Each row is followed by its class.
[ 3.68  7.97 -0.65 -2.21 -1.34 -3.38 -0.51  3.80 -1.41  0.92  2.36 -5.36
 -4.29 -2.49 -2.45 -0.91 -0.05 -1.33  4.63  0.59  3.18  4.74 -3.10  4.30
  4.82 -0.62 -0.47 -1.23 -0.31  0.97  2.42 -1.88  3.27  0.13 -2.78  2.36]  S
[-0.56 -0.49 -0.42  0.53  0.30 -3.40  0.09  0.58 -0.39  1.53 -0.26  1.54
  0.29 -0.29 -1.37  0.04 -0.24 -0.54 -0.40  0.33  0.13  0.69 -2.41 -1.06
 -0.85  0.31 -0.47  1.26  0.41 -0.04 -1.91  0.37  0.59 -0.13  0.37  1.09]  J
[-0.96  1.43 -1.61  0.63 -0.54 -4.11 -0.94  1.15  0.16  2.97 -0.32 -0.09
 -1.87 -0.42 -0.21 -0.65  0.05 -1.38 -0.26  0.05 -0.37  2.26 -1.96  0.64
  1.42  0.12 -1.22  0.35 -1.35 -1.17 -0.64 -0.71  0.85  0.64  0.21  1.19]  J
[ 1.69  3.76 -1.90  0.49  0.41 -2.05 -0.45  1.78 -0.58  1.70 -0.25 -1.11
 -1.16 -1.19 -2.48  0.60 -0.34 -2.26  0.72  0.66  1.78  2.83 -0.79 -0.21
  2.13 -0.67 -0.42  2.24  0.85  0.04  0.19 -1.61  1.36  0.27  0.16  2.12]  S
[-1.48  4.81 -0.23 -0.40 -0.65 -7.06 -1.47  2.27 -0.57  1.61  0.62 -1.27
  1.76 -0.49 -1.16  0.27  0.16 -1.04  0.19  0.13  0.59  4.15 -1.05  0.04
  1.04  0.76 -0.60 -0.56  3.98 -1.28  1.16  0.33  2.19  1.22 -0.43  2.37]  S
[ 1.35  2.44 -2.17 -0.25  0.60 -3.42  0.83  1.35 -0.67  0.18 -0.89 -0.98
  1.36 -0.39 -0.49 -0.23 -0.60 -2.00  0.89  1.43  1.21  0.84 -1.49  0.24
  2.47  0.31 -0.18  2.76 -0.27 -0.12  0.16 -2.18  0.56  0.28 -0.45  1.97]  S
[ 0.63  2.56 -0.03 -0.21 -0.23 -7.25  1.63  1.14 -1.04 -1.31 -0.40 -2.66
  1.58 -1.10  0.28 -0.94 -1.05 -2.08  1.56  2.09 -0.56  1.00 -2.67  5.05
  4.60  2.96 -0.79  1.13 -4.88 -1.12  5.40 -1.88  1.42  0.59 -3.10 -1.04]  J
[ 1.74  5.67  0.00 -0.65 -1.37 -5.87  0.25 -0.87 -2.24 -0.09 -0.01 -0.01
  5.52 -1.90 -2.01  0.65 -2.14 -0.58  1.64  0.75  2.20  2.83  0.83  1.80
  2.15  0.92 -0.32  1.40 -0.36  1.42  1.47  0.06  1.73 -0.15 -1.03  0.07]  J
[ 2.99  2.30 -0.93  1.16  0.63 -2.87  1.46  1.65 -1.25  0.26  0.52  0.64
  1.53 -0.97 -3.83  0.31 -2.12 -0.76  1.88  1.28  5.12  2.95 -2.62 -0.20
  1.57  0.15  0.57  2.55  0.96  0.91 -0.69 -0.01  1.22 -0.75 -2.99  1.80]  J
[ 0.33  6.47 -1.12 -0.04 -1.35 -6.22 -1.53 -0.06 -1.39  3.60 -0.35  0.66
  0.08 -2.35 -0.63  0.33 -0.23 -1.25  0.68 -0.28 -2.43  5.26  0.91  1.17
  2.29 -0.70 -0.94 -0.70  0.31 -0.13 -0.18 -0.44  2.25  0.67  0.08  0.79]  J
[ 1.78  0.08 -1.17  0.99  0.03 -0.96  1.75  0.65 -0.39  1.02  0.58  0.58
 -2.17 -1.24 -1.50 -0.25 -0.34 -1.14  1.08  0.96  1.52  0.94 -1.57  1.06
  2.09  0.46 -0.07  1.89 -3.18  0.51  0.12 -1.41  0.15 -0.69 -1.50 -0.36]  J
[ 0.34  1.35 -0.01  1.02 -0.54 -6.92 -0.43  0.66 -0.88  1.88 -0.09  1.17
  0.80 -1.01 -2.84 -1.11 -1.76  0.01  1.41  0.10  1.38  3.16 -2.00  0.02
  0.35  1.22 -0.12  0.64 -0.59  0.54 -0.97  1.08  1.64 -0.70 -2.81  0.90]  J
